Below are the code and all the weights of a small trained network. Each question names an input and a target symbol and asks about switching units off, where a switched-off unit gives its printed mean instead of its output.

import numpy as np


def w(rows, s, z=0):
    codes = np.array(rows[::2]) - 128.0
    scale = np.full(codes.shape[1], s)
    scale[-1] = z or s
    return codes * scale


def f(y):
    return np.maximum(y, 0)


def softmax(a):
    e = np.exp(a - a.max(-1, keepdims=True))
    return e / e.sum(-1, keepdims=True)


def log_softmax(a):
    a = a - a.max(-1, keepdims=True)
    return a - np.log(np.exp(a).sum(-1, keepdims=True))


def net(x, mask):
    ids = ['ΓΔΘΛΦΨΩαεζημξπστ'.index(c) for c in x.split()]
    T = len(ids)
    res = E[ids] + P[:T]
    u = 0
    for l in range(2):
        q, k, v = (res @ M[l].T for M in (Q, K, V))
        z = softmax(np.where(np.tri(T) > 0, q @ k.T / 3**0.5, -1e9)) @ v
        res = res + np.where(mask[u], z, O[l][:, -1]) @ O[l][:, :-1]
        u += 1
        y = f(res @ A[l][:, :-1].T + A[l][:, -1])
        res = res + np.where(mask[u : u + 12], y, B[l][:, -1]) @ B[l][:, :-1]
        u += 12
    return log_softmax(res[-1] @ U[:, :-1].T + U[:, -1])


Q, K, V, O, A, B = {}, {}, {}, {}, {}, {}
E = w([
[108,210,116,90,136],'Γ',
[74,184,140,127,167],'Δ',
[154,184,114,80,103],'Θ',
[65,106,139,128,156],'Λ',
[115,173,123,106,126],'Φ',
[126,160,114,95,118],'Ψ',
[140,212,128,86,125],'Ω',
[139,158,161,159,152],'α',
[135,101,163,181,149],'ε',
[81,96,186,183,195],'ζ',
[186,87,152,180,121],'η',
[208,132,185,203,134],'μ',
[162,230,179,155,179],'ξ',
[243,78,69,143,83],'π',
[169,70,2,89,122],'σ',
[90,67,8,78,189],'τ',
],0.0095)
P = w([
[102,86,200,93,93],'0',
[60,215,107,172,52],'1',
[136,185,132,100,91],'2',
[72,186,82,185,83],'3',
[155,168,132,99,127],'4',
[86,163,62,197,118],'5',
[176,159,124,94,158],'6',
[101,147,46,210,148],'7',
[197,152,112,94,186],'8',
[123,133,30,219,174],'9',
[214,144,103,93,218],'10',
[137,135,10,222,201],'11',
[231,138,89,85,239],'12',
[93,147,60,210,136],'13',
],0.011)
Q[0] = w([
[57,70,229,89,28],'0.h0',
[113,98,117,198,43],'0.h0',
[197,227,126,189,254],'0.h0',
],0.0062)
K[0] = w([
[93,160,210,123,2],'0.h0',
[95,138,102,54,47],'0.h0',
[211,144,82,138,215],'0.h0',
],0.0062)
V[0] = w([
[119,220,47,196,143],'0.h0',
[3,119,96,166,121],'0.h0',
[202,207,100,108,54],'0.h0',
],0.0047)
O[0] = w([
[171,216,68,100,253,254],'0.h0',
[98,16,65,132,237,162],'0.h0',
[220,237,79,38,84,160],'0.h0',
],0.0046,0.0023)
A[0] = w([
[184,138,198,125,115,161],'0.n0',
[112,172,160,54,154,252],'0.n1',
[99,75,151,205,105,149],'0.n2',
[182,208,104,152,95,130],'0.n3',
[106,2,149,131,92,73],'0.n4',
[90,30,228,152,105,34],'0.n5',
[163,184,160,113,119,3],'0.n6',
[129,162,191,36,155,113],'0.n7',
[172,64,123,54,50,142],'0.n8',
[66,168,149,158,161,213],'0.n9',
[69,167,117,155,126,38],'0.n10',
[166,158,88,119,93,99],'0.n11',
],0.0093,0.0048)
B[0] = w([
[184,49,163,98,92,159],'0.n0',
[120,52,217,82,152,252],'0.n1',
[120,207,68,166,157,159],'0.n2',
[69,86,110,248,158,222],'0.n3',
[85,159,1,163,94,143],'0.n4',
[108,230,60,233,99,146],'0.n5',
[111,12,145,178,184,135],'0.n6',
[118,176,193,42,129,175],'0.n7',
[171,46,110,83,54,147],'0.n8',
[114,35,154,163,142,255],'0.n9',
[143,188,48,183,146,156],'0.n10',
[98,70,97,160,137,162],'0.n11',
],0.0076,0.0057)
Q[1] = w([
[2,131,98,197,109],'1.h0',
[197,36,232,76,169],'1.h0',
[129,163,131,78,169],'1.h0',
],0.022)
K[1] = w([
[101,128,156,134,4],'1.h0',
[222,105,71,135,195],'1.h0',
[194,172,175,146,208],'1.h0',
],0.012)
V[1] = w([
[32,120,141,132,245],'1.h0',
[99,147,216,27,158],'1.h0',
[82,92,8,1,105],'1.h0',
],0.0096)
O[1] = w([
[71,85,119,175,23,128],'1.h0',
[102,146,68,94,85,1],'1.h0',
[3,94,108,102,224,156],'1.h0',
],0.015,0.0081)
A[1] = w([
[114,81,110,142,2,107],'1.n0',
[69,107,34,185,130,120],'1.n1',
[160,117,229,73,162,198],'1.n2',
[136,193,161,155,124,218],'1.n3',
[182,195,166,83,55,29],'1.n4',
[71,82,111,105,177,69],'1.n5',
[187,141,182,30,111,4],'1.n6',
[196,46,182,24,77,143],'1.n7',
[189,228,114,35,172,150],'1.n8',
[144,235,68,123,71,67],'1.n9',
[240,94,184,128,142,36],'1.n10',
[133,195,112,28,96,55],'1.n11',
],0.0088,0.014)
B[1] = w([
[113,142,95,156,189,206],'1.n0',
[96,137,164,95,108,197],'1.n1',
[140,109,64,92,111,253],'1.n2',
[172,130,103,113,115,200],'1.n3',
[66,151,130,158,83,143],'1.n4',
[172,165,109,142,77,207],'1.n5',
[91,6,31,211,160,134],'1.n6',
[146,154,199,164,165,174],'1.n7',
[112,143,205,159,94,182],'1.n8',
[112,134,171,54,125,140],'1.n9',
[48,112,137,92,105,187],'1.n10',
[154,194,85,123,192,131],'1.n11',
],0.014,0.017)
U = w([
[179,175,158,123,170,76],'Γ',
[95,121,2,201,86,81],'Δ',
[122,155,83,136,201,24],'Θ',
[24,91,195,151,172,25],'Λ',
[122,132,127,122,120,175],'Φ',
[101,153,164,89,106,153],'Ψ',
[108,146,150,130,146,174],'Ω',
[196,194,89,130,72,242],'α',
[247,155,67,150,97,240],'ε',
[165,79,132,225,206,88],'ζ',
[204,135,194,69,64,253],'η',
[133,60,136,134,22,129],'μ',
[122,197,204,155,107,88],'ξ',
[98,63,212,60,176,66],'π',
[182,59,3,75,112,199],'σ',
[45,59,119,69,72,48],'τ',
],0.0075,0.0038)

Each question gives the input, a string of symbols that net reads in full, and the target symbol t.
The units are the heads (3 rows each of Q, K, V and O) and the neurons (one row each of A and B). Each row of codes is followed by its name. A weight is (code - 128) times the scale printed after its matrix; where a second scale follows, it is the last column's (O, A, B and U).
mask holds one flag per unit, layer by layer, with each layer's heads first. A switched-off unit (its flag False) gives its mean, the last column of its rows in O or B, instead of its output. The means were averaged over made-up inputs and are rounded, as every weight is.
A unit's drop is (log p(t) with every unit on - log p(t) with that unit switched off) / (log p(t) with every unit on - log p(t) with every unit switched off).
The circuit of an input: a set's keep is (log p(t) with only the set's units on - log p(t) with every unit switched off) / (log p(t) with every unit on - log p(t) with every unit switched off). Starting from the 12 units with the biggest drops (on a tie, the unit counted first), units are removed one at a time, each time the one whose removal leaves the highest keep (on an exact tie, the one counted first), for as long as the keep stays at least 0.8.
units of the circuit, in order: the units of the circuit, biggest drop first
most important unit: the unit with the biggest drop
k most important neurons: the k neurons with the biggest drops, biggest first
top k neurons in layer l: the k neurons of layer l with the biggest drops, biggest first
input σ Γ σ, target σ: units of the circuit, in order : (1.h0; 1.n5; 0.n8; 1.n7)
input τ μ μ Ψ ξ σ Ψ, target σ: 3 most important neurons : (0.n1; 1.n2; 0.n7)
input σ μ ξ Λ η μ μ ζ, target Θ: units of the circuit, in order : (1.h0; 1.n5; 0.n8; 0.h0)
input Λ Λ Δ Δ ζ Ψ, target ζ: most important unit : 0.n5
input Θ π Δ Θ Δ ζ Λ Λ, target ξ: top 2 neurons in layer 1 : (1.n8; 1.n2)
input Δ ζ Θ, target ζ: 3 most important neurons : (1.n0; 1.n7; 0.n2)
input η Φ Δ Λ Δ ζ, target π: 3 most important neurons : (0.n5; 1.n10; 0.n4)
input ζ μ ε Λ Δ Δ ε Γ, target μ: units of the circuit, in order : (0.h0; 1.h0; 0.n5; 1.n10)
input Ψ Δ ζ Λ σ Γ Λ σ Δ Λ Λ Δ Λ, target Λ: units of the circuit, in order : (1.h0; 1.n2; 1.n5)
input Λ τ Γ Λ Δ Δ σ Λ ε Δ, target ζ: 3 most important neurons : (0.n5; 0.n4; 1.n10)
input Δ ζ Δ Δ, target Δ: units of the circuit, in order : (1.h0; 1.n0)
input τ μ ζ ζ, target Λ: units of the circuit, in order : (0.h0; 1.h0; 0.n4)
input Γ ζ Λ Ω α Λ σ Γ π Δ μ, target π: units of the circuit, in order : (1.n10; 0.n0; 1.n5)
input η Δ Λ Δ, target π: most important unit : 0.h0
input α Δ ε σ ζ σ μ Δ σ Δ Λ ζ, target ε: units of the circuit, in order : (1.h0; 0.n5; 0.h0)
input π Ψ η π Λ ζ η Δ Δ, target η: top 2 neurons in layer 1 : (1.n0; 1.n7)
input σ ζ μ Λ μ Λ Φ, target μ: 3 most important neurons : (1.n6; 0.n1; 0.n7)
input Γ σ Δ Λ η ε Δ μ σ Ω, target τ: top 3 neurons in layer 1 : (1.n1; 1.n9; 1.n7)
input Θ ζ Δ σ η η Λ Ψ α η α, target η: top 4 neurons in layer 1 : (1.n7; 1.n10; 1.n3; 1.n0)
input Δ μ η Θ η Δ μ η Θ μ Δ, target μ: 4 most important neurons : (0.n1; 1.n10; 0.n7; 1.n6)
input π Δ Ψ ξ μ Δ σ Δ σ Θ ε σ Δ α, target Γ: most important unit : 1.n8
input σ η μ, target σ: 3 most important neurons : (1.n2; 1.n5; 0.n3)
input ε Δ Δ Φ ε μ ξ Δ μ Δ, target σ: 3 most important neurons : (1.n2; 0.n5; 0.n4)
input ξ μ Φ μ μ Λ η Δ Λ σ, target α: top 2 neurons in layer 1 : (1.n9; 1.n0)
